Below are the code and all the weights of a small trained network. Each question names an input and a class and asks about switching units off, where a switched-off unit gives its printed mean instead of its output.

import numpy as np


def w(rows, s, z=0):
    codes = np.array(rows[::2]) - 128.0
    scale = np.full(codes.shape[1], s)
    scale[-1] = z or s
    return codes * scale


def f(y):
    return np.maximum(y, 0)


def log_softmax(a):
    a = a - a.max(-1, keepdims=True)
    return a - np.log(np.exp(a).sum(-1, keepdims=True))


def net(x, mask):
    res = np.array(x, float).reshape(1, 6) / 4 @ E
    y = f(res @ A[0][:, :-1].T + A[0][:, -1])
    res = res + np.where(mask, y, B[0][:, -1]) @ B[0][:, :-1]
    return log_softmax(res[-1] @ U[:, :-1].T + U[:, -1])


A, B = {}, {}
E = w([
[143,107,126,139,137,128,106,108,143,104,118,90],'x0',
[119,137,121,125,128,114,111,112,124,126,137,125],'x1',
[136,207,204,157,148,127,136,115,78,73,106,163],'x2',
[199,101,170,151,71,110,196,24,75,119,104,110],'x3',
[139,101,131,141,132,145,117,108,135,111,121,107],'x4',
[7,89,106,180,141,133,144,180,88,151,157,76],'x5',
],0.017)
A[0] = w([
[88,146,158,141,133,134,155,130,48,139,123,54,16],'N0',
[201,154,123,74,121,149,99,132,178,143,100,147,170],'N1',
[128,94,134,144,21,72,206,97,88,152,145,72,3],'N2',
[123,172,203,58,189,182,53,164,162,100,158,127,40],'N3',
[157,98,66,31,62,135,184,88,147,128,136,110,40],'N4',
[222,162,46,46,106,179,90,106,254,102,116,228,86],'N5',
[204,227,236,91,100,151,137,71,96,86,92,138,79],'N6',
[109,223,159,220,191,159,122,134,101,53,118,155,108],'N7',
[88,157,208,176,173,128,103,153,107,89,134,140,19],'N8',
],0.0081,0.011)
B[0] = w([
[197,176,194,137,144,99,229,36,149,89,139,158,152],'N0',
[141,163,131,105,79,170,138,91,94,68,105,133,213],'N1',
[113,64,144,140,76,127,97,197,47,69,46,84,180],'N2',
[230,108,147,162,149,50,191,94,142,81,124,196,177],'N3',
[172,181,199,175,98,96,114,55,180,125,125,193,175],'N4',
[118,40,112,155,77,90,131,166,26,99,141,103,239],'N5',
[102,192,183,120,194,207,110,179,244,195,196,118,250],'N6',
[200,196,144,132,37,141,145,138,68,137,51,146,219],'N7',
[91,100,89,134,101,146,28,183,56,141,53,89,167],'N8',
],0.011,0.016)
U = w([
[116,88,98,124,81,117,77,168,77,108,81,128,213],'0',
[198,142,183,140,125,64,185,38,143,99,103,203,1],'1',
[70,122,115,113,246,172,89,173,227,173,202,109,123],'2',
],0.012,0.00085)

Each question gives the input, the list of numbers given to net, and the class t.
The units are the neurons (one row each of A and B). Each row of codes is followed by its name. A weight is (code - 128) times the scale printed after its matrix; where a second scale follows, it is the last column's (A, B and U).
mask holds one flag per neuron, in row order. A switched-off neuron (its flag False) gives its mean, the last column of its row in B, instead of its output. The means were averaged over made-up inputs and are rounded, as every weight is.
A unit's drop is (log p(t) with every unit on - log p(t) with that unit switched off) / (log p(t) with every unit on - log p(t) with every unit switched off).
The circuit of an input: a set's keep is (log p(t) with only the set's units on - log p(t) with every unit switched off) / (log p(t) with every unit on - log p(t) with every unit switched off). Starting from all 9 units, units are removed one at a time, each time the one whose removal leaves the highest keep (on an exact tie, the one counted first), for as long as the keep stays at least 0.8.
circuit, biggest first: the units of the circuit, biggest drop first
most important unit: the unit with the biggest drop
top k neurons: the k neurons with the biggest drops, biggest first
drop when u is switched off: that unit's drop, to one decimal
input [5,2,-4,-5,-5,1], class 2: most important unit	N7
input [-1,0,5,0,-5,1], class 0: top 3 neurons	[N7; N8; N3]
input [0,-5,-1,8,-8,6], class 0: top 2 neurons	[N2; N3]
input [-6,1,-7,3,4,-1], class 1: top 3 neurons	[N4; N8; N5]
input [7,1,2,4,4,7], class 1: top 2 neurons	[N0; N5]
input [-5,5,1,8,0,-7], class 2: top 2 neurons	[N6; N7]
input [-4,-7,4,-6,2,-1], class 1: top 3 neurons	[N3; N2; N5]
input [-7,-7,-1,0,7,-6], class 0: top 3 neurons	[N5; N3; N0]
input [4,-6,-2,7,0,3], class 0: top 2 neurons	[N2; N3]
input [2,-7,3,5,-6,7], class 1: top 2 neurons	[N0; N5]
input [-5,-1,-1,0,-6,-4], class 0: top 3 neurons	[N5; N3; N0]
input [1,7,-2,-3,-4,-8], class 0: top 2 neurons	[N5; N0]
input [4,-4,-7,-2,-6,8], class 2: top 2 neurons	[N5; N7]
input [1,6,-1,0,-7,-3], class 0: circuit, biggest first	[N3]
input [3,3,1,8,-6,-5], class 2: top 2 neurons	[N6; N7]
input [-5,-1,-2,-6,-2,-8], class 0: drop when N5 is switched off	8.7
input [8,8,-5,-1,4,-8], class 0: drop when N3 is switched off	0.1
input [7,-7,-7,-7,-5,-4], class 0: drop when N1 is switched off	0.0
input [-3,2,-4,-2,-5,1], class 2: drop when N5 is switched off	0.5
input [4,-8,2,2,7,-2], class 2: most important unit	N6
